Below is a small trained network, with its code and all its weights. Each question gives an input and a class and asks what happens when units are switched off, that is, made to give their printed mean instead of their output.

import numpy as np


def w(rows, s, z=0):
    codes = np.array(rows[::2]) - 128.0
    scale = np.full(codes.shape[1], s)
    scale[-1] = z or s
    return codes * scale


def norm(h):
    return h / np.sqrt((h * h).mean(-1, keepdims=True) + 1e-5)


def f(y):
    return np.maximum(y, 0)


def log_softmax(a):
    a = a - a.max(-1, keepdims=True)
    return a - np.log(np.exp(a).sum(-1, keepdims=True))


def net(x, mask):
    res = np.array(x, float).reshape(1, 4) / 4 @ E
    u = 0
    for l in range(2):
        y = f(norm(res) @ A[l][:, :-1].T + A[l][:, -1])
        res = res + np.where(mask[u : u + 4], y, B[l][:, -1]) @ B[l][:, :-1]
        u += 4
    return log_softmax(norm(res)[-1] @ U[:, :-1].T + U[:, -1])


A, B = {}, {}
E = w([
[126,69,121,69,166,175,106],'x0',
[115,58,251,206,129,149,140],'x1',
[145,132,132,136,118,147,132],'x2',
[156,104,88,197,176,113,47],'x3',
],0.0018)
A[0] = w([
[102,124,222,75,30,131,192,93],'0.n0',
[134,232,165,221,105,26,148,6],'0.n1',
[103,102,253,211,125,138,118,42],'0.n2',
[202,96,107,228,173,84,49,34],'0.n3',
],0.003,0.0023)
B[0] = w([
[109,169,145,181,177,143,56,250],'0.n0',
[96,1,86,137,38,234,204,199],'0.n1',
[199,154,34,44,130,36,145,250],'0.n2',
[54,194,223,125,138,162,56,226],'0.n3',
],0.0045,0.0023)
A[1] = w([
[66,164,199,75,136,168,196,49],'1.n0',
[208,39,254,159,182,51,181,63],'1.n1',
[131,3,142,55,210,211,104,6],'1.n2',
[99,207,215,83,135,135,200,60],'1.n3',
],0.0036,0.0018)
B[1] = w([
[130,98,169,191,154,124,62,205],'1.n0',
[190,207,17,2,173,83,154,249],'1.n1',
[95,103,145,228,9,150,245,246],'1.n2',
[120,76,164,166,207,132,12,216],'1.n3',
],0.0038,0.0019)
U = w([
[189,171,68,45,172,66,136,254],'0',
[74,134,227,180,201,164,2,80],'1',
[101,57,138,180,23,183,228,27],'2',
],0.0067,0.0015)

Each question gives the input, the list of numbers given to net, and the class t.
The units are the neurons (one row each of A and B). Each row of codes is followed by its name. A weight is (code - 128) times the scale printed after its matrix; where a second scale follows, it is the last column's (A, B and U).
mask holds one flag per neuron, layer by layer. A switched-off neuron (its flag False) gives its mean, the last column of its row in B, instead of its output. The means were averaged over made-up inputs and are rounded, as every weight is.
A unit's drop is (log p(t) with every unit on - log p(t) with that unit switched off) / (log p(t) with every unit on - log p(t) with every unit switched off).
The circuit of an input: a set's keep is (log p(t) with only the set's units on - log p(t) with every unit switched off) / (log p(t) with every unit on - log p(t) with every unit switched off). Starting from all 8 units, units are removed one at a time, each time the one whose removal leaves the highest keep (on an exact tie, the one counted first), for as long as the keep stays at least 0.8.
circuit, biggest first: the units of the circuit, biggest drop first
top k neurons: the k neurons with the biggest drops, biggest first
k most important neurons of layer l: the k neurons of layer l with the biggest drops, biggest first
drop when u is switched off: that unit's drop, to one decimal
input [-6,-3,1,7], class 1: circuit, biggest first	(0.n3)
input [4,6,5,6], class 0: top 4 neurons	(0.n2 1.n1 0.n1 0.n0)
input [-8,-7,8,1], class 2: circuit, biggest first	(0.n1 0.n2)
input [0,-7,-3,-8], class 1: 3 most important neurons of layer 1	(1.n3 1.n1 1.n0)
input [5,8,0,-8], class 0: 2 most important neurons of layer 0	(0.n2 0.n3)
input [-6,-5,2,-4], class 2: top 3 neurons	(0.n1 0.n3 1.n1)
input [5,-3,-4,6], class 1: top 3 neurons	(0.n1 0.n2 0.n3)
input [2,-5,-7,-8], class 1: circuit, biggest first	(0.n2 1.n3 1.n0)
input [-7,-2,-2,-7], class 1: 2 most important neurons of layer 1	(1.n3 1.n2)
input [4,5,-4,2], class 0: top 3 neurons	(1.n1 0.n1 0.n2)
input [3,3,4,3], class 0: 2 most important neurons of layer 1	(1.n3 1.n0)
input [8,8,2,-3], class 0: top 2 neurons	(1.n1 0.n2)
input [-5,8,-8,7], class 0: top 3 neurons	(0.n2 1.n1 0.n0)
input [-7,-1,4,-8], class 1: circuit, biggest first	(1.n3)
input [-6,7,-3,-8], class 1: top 2 neurons	(0.n0 1.n3)
input [-8,-2,1,7], class 2: top 2 neurons	(0.n1 0.n0)
input [8,-3,4,0], class 2: top 2 neurons	(1.n2 0.n2)
input [-8,-3,6,-5], class 2: 3 most important neurons of layer 0	(0.n1 0.n3 0.n2)
input [8,8,0,-2], class 0: 3 most important neurons of layer 0	(0.n2 0.n1 0.n3)
input [5,1,-6,0], class 2: circuit, biggest first	(1.n2)
input [6,-1,8,4], class 2: top 2 neurons	(1.n2 0.n0)
input [-5,-4,-7,0], class 2: drop when 0.n1 is switched off	0.5
input [2,4,3,-7], class 1: drop when 1.n3 is switched off	0.0
input [-4,-1,-3,-2], class 2: drop when 0.n1 is switched off	1.6
